Here is a tiny trained network, its code and every weight. The questions are about switching its units off for an input and a target symbol, where a switched-off unit gives its printed mean instead of its output.

import numpy as np


def w(rows, s, z=0):
    codes = np.array(rows[::2]) - 128.0
    scale = np.full(codes.shape[1], s)
    scale[-1] = z or s
    return codes * scale


def f(y):
    return y / 2 * (1 + np.tanh(0.7978845608 * (y + 0.044715 * y**3)))


def softmax(a):
    e = np.exp(a - a.max(-1, keepdims=True))
    return e / e.sum(-1, keepdims=True)


def log_softmax(a):
    a = a - a.max(-1, keepdims=True)
    return a - np.log(np.exp(a).sum(-1, keepdims=True))


def net(x, mask):
    ids = ['αβγδεζηθλμξπτφψω'.index(c) for c in x.split()]
    T = len(ids)
    res = E[ids] + P[:T]
    u = 0
    for l in range(2):
        r = res
        for j in range(3):
            rows = slice(3 * j, 3 * j + 3)
            q, k, v = (r @ M[l][rows].T for M in (Q, K, V))
            z = softmax(np.where(np.tri(T) > 0, q @ k.T / 3**0.5, -1e9)) @ v
            o = O[l][rows]
            res = res + np.where(mask[u + j], z, o[:, -1]) @ o[:, :-1]
        u += 3
        y = f(res @ A[l][:, :-1].T + A[l][:, -1])
        res = res + np.where(mask[u : u + 16], y, B[l][:, -1]) @ B[l][:, :-1]
        u += 16
    return log_softmax(res[-1] @ U[:, :-1].T + U[:, -1])


Q, K, V, O, A, B = {}, {}, {}, {}, {}, {}
E = w([
[150,142,106,101],'α',
[189,146,141,151],'β',
[122,136,112,190],'γ',
[107,141,74,202],'δ',
[121,134,148,217],'ε',
[171,141,162,160],'ζ',
[52,118,182,206],'η',
[136,143,57,138],'θ',
[112,142,50,156],'λ',
[128,133,173,155],'μ',
[150,144,84,115],'ξ',
[88,124,243,162],'π',
[102,126,159,208],'τ',
[122,5,144,156],'φ',
[156,144,64,140],'ψ',
[164,127,240,115],'ω',
],0.021)
P = w([
[27,190,74,2],'0',
[142,112,101,157],'1',
[144,102,107,164],'2',
[142,103,123,164],'3',
[140,104,126,164],'4',
[139,107,128,162],'5',
[139,111,138,167],'6',
[140,120,132,156],'7',
[137,122,142,158],'8',
[137,131,150,156],'9',
[139,134,156,157],'10',
[133,139,156,150],'11',
[138,148,165,160],'12',
[133,149,181,144],'13',
],0.0074)
Q[0] = w([
[158,112,104,159],'0.h1',
[144,138,111,142],'0.h1',
[129,89,135,43],'0.h1',
[118,76,169,114],'0.h2',
[121,165,117,94],'0.h2',
[134,110,112,92],'0.h2',
[120,153,129,111],'0.h3',
[107,7,127,117],'0.h3',
[160,119,88,126],'0.h3',
],0.018)
K[0] = w([
[171,61,130,77],'0.h1',
[122,97,75,156],'0.h1',
[165,250,132,120],'0.h1',
[38,84,159,44],'0.h2',
[227,170,217,118],'0.h2',
[65,104,55,165],'0.h2',
[234,69,125,99],'0.h3',
[86,228,108,127],'0.h3',
[97,93,69,91],'0.h3',
],0.011)
V[0] = w([
[123,151,24,206],'0.h1',
[128,81,124,107],'0.h1',
[160,55,155,101],'0.h1',
[117,220,83,112],'0.h2',
[66,98,141,105],'0.h2',
[137,74,107,141],'0.h2',
[114,184,131,176],'0.h3',
[68,182,151,116],'0.h3',
[139,2,133,166],'0.h3',
],0.012)
O[0] = w([
[149,114,147,118,227],'0.h1',
[65,169,163,160,168],'0.h1',
[176,118,210,24,194],'0.h1',
[177,75,147,140,93],'0.h2',
[177,185,142,165,98],'0.h2',
[79,178,104,3,163],'0.h2',
[165,88,97,87,193],'0.h3',
[178,67,223,167,98],'0.h3',
[82,178,154,111,253],'0.h3',
],0.0066,0.005)
A[0] = w([
[170,112,121,118,110],'0.n1',
[104,118,158,139,105],'0.n2',
[141,182,140,163,137],'0.n3',
[39,73,45,211,100],'0.n4',
[114,115,95,156,44],'0.n5',
[75,92,92,65,112],'0.n6',
[102,78,95,211,36],'0.n7',
[142,79,138,204,61],'0.n8',
[108,191,253,123,206],'0.n9',
[241,238,119,100,48],'0.n10',
[69,126,155,128,192],'0.n11',
[75,125,89,170,89],'0.n12',
[87,146,63,140,254],'0.n13',
[168,184,148,21,140],'0.n14',
[120,102,138,126,72],'0.n15',
[158,59,72,53,67],'0.n16',
],0.011,0.0042)
B[0] = w([
[154,101,136,192,129],'0.n1',
[99,138,109,114,138],'0.n2',
[99,79,84,34,153],'0.n3',
[152,156,136,7,187],'0.n4',
[105,130,167,40,129],'0.n5',
[159,179,90,139,137],'0.n6',
[93,143,202,35,165],'0.n7',
[103,126,152,85,166],'0.n8',
[161,119,12,55,246],'0.n9',
[52,136,111,204,152],'0.n10',
[197,188,54,123,170],'0.n11',
[119,176,168,2,144],'0.n12',
[219,94,86,12,179],'0.n13',
[127,105,113,185,173],'0.n14',
[114,104,160,135,121],'0.n15',
[30,76,88,219,139],'0.n16',
],0.0058,0.011)
Q[1] = w([
[116,149,121,127],'1.h1',
[173,166,163,90],'1.h1',
[99,211,246,224],'1.h1',
[106,179,140,74],'1.h2',
[119,117,172,78],'1.h2',
[163,117,141,169],'1.h2',
[40,60,172,177],'1.h3',
[132,118,112,83],'1.h3',
[237,154,2,175],'1.h3',
],0.0091)
K[1] = w([
[177,158,135,146],'1.h1',
[109,112,81,57],'1.h1',
[164,242,79,64],'1.h1',
[81,180,125,66],'1.h2',
[112,144,138,153],'1.h2',
[147,129,157,112],'1.h2',
[93,158,177,246],'1.h3',
[76,119,154,146],'1.h3',
[182,134,29,104],'1.h3',
],0.011)
V[1] = w([
[223,53,229,119],'1.h1',
[177,163,108,177],'1.h1',
[255,214,163,82],'1.h1',
[121,12,98,134],'1.h2',
[127,105,56,143],'1.h2',
[138,67,138,118],'1.h2',
[76,81,107,138],'1.h3',
[94,177,119,129],'1.h3',
[121,189,115,100],'1.h3',
],0.0086)
O[1] = w([
[189,205,126,158,254],'1.h1',
[193,118,60,129,84],'1.h1',
[177,78,102,110,104],'1.h1',
[67,116,104,85,121],'1.h2',
[156,125,153,159,158],'1.h2',
[184,170,174,95,130],'1.h2',
[158,165,28,122,96],'1.h3',
[115,47,203,59,125],'1.h3',
[85,2,187,124,220],'1.h3',
],0.0065,0.0081)
A[1] = w([
[145,111,73,30,45],'1.n1',
[71,22,70,228,169],'1.n2',
[141,172,95,127,91],'1.n3',
[120,93,69,129,192],'1.n4',
[100,197,116,67,37],'1.n5',
[58,127,82,143,176],'1.n6',
[131,165,156,87,185],'1.n7',
[42,97,85,175,175],'1.n8',
[232,208,188,188,23],'1.n9',
[211,96,55,115,2],'1.n10',
[235,83,145,124,138],'1.n11',
[126,149,82,111,164],'1.n12',
[71,137,243,74,119],'1.n13',
[176,82,88,254,133],'1.n14',
[102,186,96,211,154],'1.n15',
[11,97,65,125,49],'1.n16',
],0.0098,0.0055)
B[1] = w([
[73,116,199,246,253],'1.n1',
[85,167,139,109,165],'1.n2',
[127,43,126,92,147],'1.n3',
[144,174,42,107,179],'1.n4',
[82,43,237,211,197],'1.n5',
[227,117,166,141,150],'1.n6',
[177,111,97,125,221],'1.n7',
[137,184,175,127,140],'1.n8',
[105,51,98,226,173],'1.n9',
[41,190,210,117,159],'1.n10',
[92,104,110,255,201],'1.n11',
[170,81,52,129,183],'1.n12',
[157,195,111,161,205],'1.n13',
[33,243,215,42,175],'1.n14',
[92,113,205,93,169],'1.n15',
[165,141,159,182,147],'1.n16',
],0.006,0.0075)
U = w([
[8,73,126,108,132],'α',
[77,127,74,143,143],'β',
[174,162,162,99,162],'γ',
[162,96,78,88,253],'δ',
[44,170,100,97,136],'ε',
[147,139,134,141,149],'ζ',
[83,152,143,208,147],'η',
[78,102,83,153,112],'θ',
[39,196,128,89,91],'λ',
[113,113,197,132,110],'μ',
[121,144,131,132,119],'ξ',
[157,169,165,85,144],'π',
[195,103,132,192,103],'τ',
[87,173,186,64,89],'φ',
[43,201,168,154,19],'ψ',
[168,124,149,112,174],'ω',
],0.014,0.0043)

Each question gives the input, a string of symbols that net reads in full, and the target symbol t.
The units are the heads (3 rows each of Q, K, V and O) and the neurons (one row each of A and B). Each row of codes is followed by its name. A weight is (code - 128) times the scale printed after its matrix; where a second scale follows, it is the last column's (O, A, B and U).
mask holds one flag per unit, layer by layer, with each layer's heads first. A switched-off unit (its flag False) gives its mean, the last column of its rows in O or B, instead of its output. The means were averaged over made-up inputs and are rounded, as every weight is.
A unit's drop is (log p(t) with every unit on - log p(t) with that unit switched off) / (log p(t) with every unit on - log p(t) with every unit switched off).
The circuit of an input: a set's keep is (log p(t) with only the set's units on - log p(t) with every unit switched off) / (log p(t) with every unit on - log p(t) with every unit switched off). Starting from the 12 units with the biggest drops (on a tie, the unit counted first), units are removed one at a time, each time the one whose removal leaves the highest keep (on an exact tie, the one counted first), for as long as the keep stays at least 0.8.
circuit, biggest first: the units of the circuit, biggest drop first
top k neurons: the k neurons with the biggest drops, biggest first
heads that matter: for each layer, one digit per head in row order, 1 if its drop is at least 0.15 and else 0, layers parted by /
input φ ζ α γ, target α: circuit, biggest first	(0.h3; 1.h1)
input φ δ ψ η δ, target α: circuit, biggest first	(1.h1; 0.h2)
input δ ξ φ δ, target ψ: heads that matter	101 / 100
input φ δ ξ δ ξ η ψ δ ε ζ ζ, target α: circuit, biggest first	(1.h3; 1.h1; 0.h3)
input λ ζ δ ζ, target η: top neuron	(1.n11)
input λ δ μ ψ τ ψ ζ ζ γ ω φ, target η: circuit, biggest first	(1.h1; 0.h3; 0.n9; 0.n16)
input ε δ η, target φ: circuit, biggest first	(0.h1; 0.n7; 0.n4; 0.n12)
input φ ω δ ζ λ γ ω, target α: heads that matter	011 / 101
input λ θ φ α ξ φ γ ω ζ ε ζ δ ω, target η: top 2 neurons	(0.n9; 1.n9)
input φ δ λ ξ, target α: circuit, biggest first	(1.h1; 0.h2)
input η α ζ η μ ζ δ θ η λ η δ φ, target τ: heads that matter	011 / 011
input λ φ π ζ λ, target η: heads that matter	111 / 100
input φ α α ε, target α: circuit, biggest first	(0.h3; 1.h1)
input ζ δ ζ π φ ξ ζ ζ β δ α, target δ: heads that matter	011 / 000
input φ ξ ζ π, target α: circuit, biggest first	(1.h1; 0.h3)
input φ θ λ δ μ, target α: circuit, biggest first	(0.h3; 1.h1)
input δ δ γ β, target ψ: heads that matter	001 / 000
input λ φ ξ λ ξ δ α ξ λ ζ ε β μ, target η: heads that matter	011 / 100
input λ ζ ψ δ φ τ θ, target η: top 4 neurons	(1.n9; 0.n9; 1.n5; 0.n16)
input η ζ θ λ φ ζ, target τ: heads that matter	011 / 100
input φ π ζ δ ε λ ξ η ζ δ β, target α: heads that matter	010 / 101
input λ ξ ψ ζ δ μ δ ξ μ φ ε ψ, target η: heads that matter	011 / 100
input ζ τ ζ λ δ φ η ζ β, target δ: heads that matter	011 / 100
input ζ α δ β η τ φ δ τ ζ π ε, target δ: heads that matter	010 / 000
input ξ ξ π, target δ: heads that matter	000 / 000
input ζ λ ζ δ λ θ ξ μ γ γ φ, target δ: heads that matter	110 / 001
input ζ δ ζ ζ η δ β λ, target α: top 3 neurons	(1.n1; 0.n4; 1.n10)
input λ φ ζ α α ε θ ζ ε α, target η: top 2 neurons	(1.n9; 0.n9)
